Here is a tiny trained network, its code and every weight. The questions are about switching its units off for an input and a class, where a switched-off unit gives its printed mean instead of its output.

import numpy as np


def w(rows, s, z=0):
    codes = np.array(rows[::2]) - 128.0
    scale = np.full(codes.shape[1], s)
    scale[-1] = z or s
    return codes * scale


def norm(h):
    return h / np.sqrt((h * h).mean(-1, keepdims=True) + 1e-5)


def f(y):
    return y / 2 * (1 + np.tanh(0.7978845608 * (y + 0.044715 * y**3)))


def log_softmax(a):
    a = a - a.max(-1, keepdims=True)
    return a - np.log(np.exp(a).sum(-1, keepdims=True))


def net(x, mask):
    res = np.array(x, float).reshape(1, 2) / 4 @ E
    u = 0
    for l in range(2):
        y = f(norm(res) @ A[l][:, :-1].T + A[l][:, -1])
        res = res + np.where(mask[u : u + 8], y, B[l][:, -1]) @ B[l][:, :-1]
        u += 8
    return log_softmax(norm(res)[-1] @ U[:, :-1].T + U[:, -1])


A, B = {}, {}
E = w([
[30,189,182,254,121,44,59,140,86],'x0',
[184,17,27,88,17,103,118,218,47],'x1',
],0.003)
A[0] = w([
[107,202,242,185,241,126,168,53,185,68],'L0N1',
[80,198,197,143,252,146,94,85,210,71],'L0N2',
[177,66,90,56,85,142,185,160,129,57],'L0N3',
[74,170,129,203,95,97,46,214,74,91],'L0N4',
[201,136,157,113,198,169,200,78,249,73],'L0N5',
[133,222,156,153,235,114,98,43,182,71],'L0N6',
[117,175,121,164,92,74,98,154,55,5],'L0N7',
[66,86,138,177,118,8,49,157,89,86],'L0N8',
],0.004,0.0021)
B[0] = w([
[96,85,103,22,157,105,120,143,75,255],'L0N1',
[108,121,92,38,126,153,55,124,2,237],'L0N2',
[103,168,112,117,121,141,200,113,96,179],'L0N3',
[185,169,171,193,75,106,166,181,207,198],'L0N4',
[120,191,215,189,113,94,91,124,179,206],'L0N5',
[117,120,121,51,163,176,73,142,57,217],'L0N6',
[121,218,185,112,75,89,133,154,198,149],'L0N7',
[168,182,188,216,39,108,131,119,187,195],'L0N8',
],0.0045,0.0058)
A[1] = w([
[94,254,204,133,90,131,137,97,105,103],'L1N1',
[26,120,92,92,204,136,32,108,14,8],'L1N2',
[128,170,152,125,154,155,181,74,239,71],'L1N3',
[144,134,121,222,98,76,95,197,177,76],'L1N4',
[139,48,110,134,96,103,42,194,26,172],'L1N5',
[151,93,115,23,166,186,124,99,79,161],'L1N6',
[134,116,87,67,85,133,195,153,118,111],'L1N7',
[156,187,211,127,185,178,129,96,240,99],'L1N8',
],0.0048,0.0017)
B[1] = w([
[170,24,36,113,146,172,212,143,115,185],'L1N1',
[170,160,214,62,149,98,64,86,121,254],'L1N2',
[137,195,96,164,155,130,70,68,85,142],'L1N3',
[107,96,201,188,80,88,80,167,141,176],'L1N4',
[146,204,162,131,206,176,120,2,212,190],'L1N5',
[110,45,164,189,80,77,159,212,127,240],'L1N6',
[68,75,154,123,198,106,115,190,62,165],'L1N7',
[129,190,61,194,98,95,131,90,106,159],'L1N8',
],0.0045,0.006)
U = w([
[133,82,168,139,155,163,125,94,218,75],'0',
[123,162,207,11,190,135,38,102,62,198],'1',
[173,217,36,176,145,153,160,47,96,166],'2',
[100,130,88,143,145,176,79,146,166,2],'3',
[112,36,84,95,140,149,206,208,42,183],'4',
[86,132,96,134,136,157,98,130,167,6],'5',
[94,140,80,120,128,160,89,142,181,22],'6',
[153,161,178,228,7,94,99,189,167,191],'7',
],0.012,0.0059)

Each question gives the input, the list of numbers given to net, and the class t.
The units are the neurons (one row each of A and B). Each row of codes is followed by its name. A weight is (code - 128) times the scale printed after its matrix; where a second scale follows, it is the last column's (A, B and U).
mask holds one flag per neuron, layer by layer. A switched-off neuron (its flag False) gives its mean, the last column of its row in B, instead of its output. The means were averaged over made-up inputs and are rounded, as every weight is.
A unit's drop is (log p(t) with every unit on - log p(t) with that unit switched off) / (log p(t) with every unit on - log p(t) with every unit switched off).
unit that matters most: the unit with the biggest drop
top k neurons: the k neurons with the biggest drops, biggest first
top k neurons in layer l: the k neurons of layer l with the biggest drops, biggest first
drop of u: that unit's drop, to one decimal
input [-3,1], class 4: unit that matters most => L0N8
input [0,4], class 4: top 2 neurons in layer 0 => L0N3, L0N2
input [0,3], class 4: top 3 neurons in layer 0 => L0N3, L0N2, L0N5
input [0,1], class 4: top 2 neurons => L0N3, L0N5
input [5,-1], class 7: top 2 neurons in layer 0 => L0N4, L0N8
input [4,-1], class 7: top 2 neurons => L0N4, L0N8
input [-5,0], class 2: top 2 neurons => L0N2, L0N1
input [1,6], class 7: top 2 neurons => L0N1, L0N2
input [-2,3], class 4: drop of L0N2 => 0.1
input [-1,2], class 4: drop of L0N2 => 0.3
input [-3,0], class 2: drop of L0N2 => 0.8
